Small tables with named rows and columns. After each table, cells are looked up by row and column.

Table guk
|  | fure | feti | gal | pup | rav | tudimu |
|---|---|---|---|---|---|---|
| sir | 162 | 219 | 153 | 114 | 153 | 70 |
| faru | 122 | 113 | 190 | 214 | 168 | 146 |
| feg | 160 | 199 | 187 | 120 | 153 | 59 |
| giguv | 108 | 141 | 153 | 153 | 148 | 188 |

feti of giguv: 141
fure of sir: 162
rav of faru: 168
gal of giguv: 153
tudimu of faru: 146
feti of faru: 113
pup of sir: 114
fure of giguv: 108

Table viv
|  | pafu | tud | buk | buf | mol | fodoze | ribefet | piv | zufu | petiz |
|---|---|---|---|---|---|---|---|---|---|---|
| gazi | 739 | 186 | 168 | 686 | 739 | 158 | 412 | 611 | 788 | 413 |
| norogez | 631 | 724 | 250 | 727 | 633 | 143 | 401 | 466 | 591 | 274 |
| dosi | 337 | 100 | 739 | 183 | 365 | 741 | 171 | 177 | 299 | 538 |
| gizazuz | 831 | 571 | 772 | 398 | 120 | 564 | 769 | 111 | 789 | 533 |
| kanu | 740 | 411 | 681 | 110 | 618 | 512 | 386 | 792 | 293 | 350 |
| kuzapi | 831 | 140 | 510 | 450 | 570 | 355 | 228 | 419 | 480 | 537 |
| bopalez | 777 | 734 | 735 | 764 | 287 | 563 | 640 | 108 | 526 | 380 |
| donu | 669 | 453 | 309 | 762 | 311 | 232 | 612 | 268 | 101 | 331 |
| zov | 679 | 461 | 778 | 643 | 612 | 433 | 460 | 644 | 518 | 634 |
| mifor | 261 | 430 | 164 | 318 | 553 | 415 | 524 | 384 | 205 | 207 |
| sep | 213 | 359 | 616 | 204 | 120 | 119 | 753 | 285 | 341 | 577 |
| nivuna | 247 | 507 | 479 | 145 | 312 | 115 | 589 | 793 | 701 | 388 |
| tukevuk | 766 | 154 | 246 | 319 | 361 | 443 | 223 | 146 | 587 | 398 |
| rivisu | 657 | 818 | 667 | 207 | 808 | 179 | 145 | 564 | 771 | 302 |

tud of mifor: 430
buf of kanu: 110
fodoze of bopalez: 563
buk of dosi: 739
piv of gizazuz: 111
ribefet of gazi: 412
buf of nivuna: 145
buf of kuzapi: 450
tud of gazi: 186
mol of kanu: 618
buf of dosi: 183
piv of mifor: 384
buk of norogez: 250
mol of gizazuz: 120
petiz of rivisu: 302
ribefet of mifor: 524
fodoze of donu: 232

tezavap:
         div  lomi  zipu  lam  fomif  betubo  godog  zevelo  kabag
dibed     61    42    63   61     40      22     42      45     42
gafo      46    48    72   59     28      26     49      42     48
zasopi    15    55    45   27     32      57     55      39     51
bopen     28    49    13   23     38      60     40      44     50
bib       46    19    56   38     58      54     35      62     28
dotod     66    48    56   62     35      16     43      40     42
zorevig   20    64    39   39     32      42     56      23     59
dobu      43    19    53   39     61      54     38      56     30
pakedos   24    42    76   46     36      46     55      41     43
dovigi    62    57    33   53     31      20     40      38     49
voboteg   44    46     3   30     55      46     32      36     43

dibed, betubo -> 22
dovigi, div -> 62
bopen, fomif -> 38
voboteg, godog -> 32
bib, betubo -> 54
dotod, zevelo -> 40
Which row has the largest lomi? zorevig

sudep:
	dib	tedutas	nurep
raf	-134	-137	125
kuzav	412	555	-100
putula	243	633	-152
vir	158	-149	311
giruzad	-560	-117	447
risizoz	-218	-104	393
kudit	-556	136	468
rogen	-377	-205	505
fen	44	579	-402
viletul	86	368	-3

kudit, nurep: 468
rogen, tedutas: -205
fen, nurep: -402
putula, tedutas: 633
giruzad, tedutas: -117
risizoz, dib: -218
risizoz, tedutas: -104
vir, tedutas: -149
kuzav, dib: 412
risizoz, nurep: 393
viletul, tedutas: 368
raf, tedutas: -137
vir, dib: 158
viletul, dib: 86
kudit, dib: -556

sorogo:
         dis  feroz  punegin  sib  gimaf
sed       31    136      150  135    122
rup       82    138      145  138    164
mopuror  209    125      133  128    146
pon      199    116      149  104    204
pitanu   235    148      205  125    169
binod    249    158      117  112    144
padas    223    143      148  168    113

What is the gimaf of rup in sorogo? 164
What is the dis of pon in sorogo? 199
What is the feroz of padas in sorogo? 143
What is the gimaf of pon in sorogo? 204
What is the feroz of pon in sorogo? 116
What is the punegin of padas in sorogo? 148
What is the punegin of sed in sorogo? 150
What is the gimaf of padas in sorogo? 113
What is the gimaf of sed in sorogo? 122
What is the sib of pon in sorogo? 104

mobaliv =
fields: nipeda, ked, lodunab, dep, mar, rumel, moki, fuzek, pugibu
matab: [0.02, 0.22, -0.02, -0.05, -0.12, 0.24, 0.48, 0.06, 0.05]
tisumet: [-0.03, 0.12, 0.07, -0.06, 0.29, 0.27, -0.10, -0.09, -0.06]
rudib: [0.05, 0.24, 0.19, 0.24, 0.42, 0.11, 0.23, 0.33, 0.28]
kebivo: [-0.20, 0.20, -0.39, -0.09, 0.18, 0.23, -0.05, -0.67, -0.17]
zifodun: [0.07, 0.28, 0.10, 0.45, 0.34, 0.25, 0.16, -0.16, 0.15]
nipaput: [0.22, 0.04, -0.07, -0.08, 0.21, -0.04, 0.22, 0.12, 0.10]
botov: [0.07, 0.18, -0.03, 0.08, -0.10, 0.29, 0.57, 0.07, 0.08]
tuvama: [0.31, 0.28, 0.21, 0.61, 0.22, 0.50, 0.07, -0.12, 0.26]

rudib, moki => 0.23
botov, nipeda => 0.07
nipaput, mar => 0.21
tisumet, rumel => 0.27
kebivo, dep => -0.09
kebivo, pugibu => -0.17
botov, dep => 0.08
nipaput, nipeda => 0.22
zifodun, rumel => 0.25
nipaput, lodunab => -0.07
botov, pugibu => 0.08

gev:
|  | namu | fus |
|---|---|---|
| ped | 4832 | 1217 |
| ponis | 1354 | 383 |
| vuvi | 4507 | 9408 |
| tid | 119 | 589 |

ped, fus -> 1217
vuvi, namu -> 4507
ped, namu -> 4832
tid, fus -> 589
ponis, namu -> 1354
vuvi, fus -> 9408
tid, namu -> 119
ponis, fus -> 383

Table losifum
	masobep	nogiful	rakiv	tobu	dunum
pezilam	197	100	111	62	51
gare	190	107	114	68	54
dolu	96	210	153	142	82
parote	85	218	157	153	93
mok	180	106	116	81	74
kig	55	161	155	218	241
sug	167	37	108	130	208
guv	74	164	151	192	199
tasomip	206	94	108	53	41
fumu	187	111	115	71	55
lor	89	220	156	147	81
rirozu	167	31	107	134	219

What is the dunum of sug in losifum? 208
What is the masobep of tasomip in losifum? 206
What is the nogiful of parote in losifum? 218
What is the masobep of rirozu in losifum? 167
What is the nogiful of mok in losifum? 106
What is the nogiful of fumu in losifum? 111
What is the masobep of sug in losifum? 167
What is the nogiful of dolu in losifum? 210
What is the nogiful of guv in losifum? 164
What is the dunum of guv in losifum? 199
What is the tobu of kig in losifum? 218
Row with the largest masobep: tasomip

tifin.tsv
	dod	mosa	remabuz	veb	rakivi	gan	dar
pesige	0.00	0.35	0.39	-0.22	-0.99	0.01	0.70
luf	0.63	-0.14	0.46	-0.05	0.24	-0.04	-0.14
gilotib	0.36	0.10	-0.08	0.18	-0.28	-0.52	0.32
bimura	0.30	0.08	-0.06	-0.57	-0.26	-0.56	0.47
renadur	0.49	0.38	-0.75	-0.50	-0.27	-0.18	0.58
voza	0.25	0.24	0.06	-0.20	-0.12	-0.16	0.34

luf, gan => -0.04
gilotib, gan => -0.52
pesige, remabuz => 0.39
bimura, dod => 0.30
bimura, remabuz => -0.06
renadur, mosa => 0.38
luf, veb => -0.05
voza, remabuz => 0.06
renadur, dar => 0.58
luf, rakivi => 0.24
Which row has the largest gan? pesige

litam.tsv
	valitul	kotepup	koraz
repati	-56.4	54.3	65.6
tad	-16.0	68.1	-10.4
savim	-77.9	-44.7	50.5
kufebif	30.1	53.0	-17.2
sopad	44.5	28.5	-20.1
taguf	39.4	-40.2	-24.4
vudek	-60.9	75.0	9.5
gede	-4.9	-32.5	72.4

What is the valitul of gede in litam? -4.9
What is the valitul of sopad in litam? 44.5
What is the koraz of gede in litam? 72.4
What is the kotepup of gede in litam? -32.5
What is the valitul of vudek in litam? -60.9
What is the koraz of taguf in litam? -24.4
What is the kotepup of sopad in litam? 28.5
What is the koraz of sopad in litam? -20.1
What is the kotepup of taguf in litam? -40.2
What is the valitul of repati in litam? -56.4
What is the kotepup of tad in litam? 68.1
What is the kotepup of savim in litam? -44.7
Which row has the largest valitul? sopad

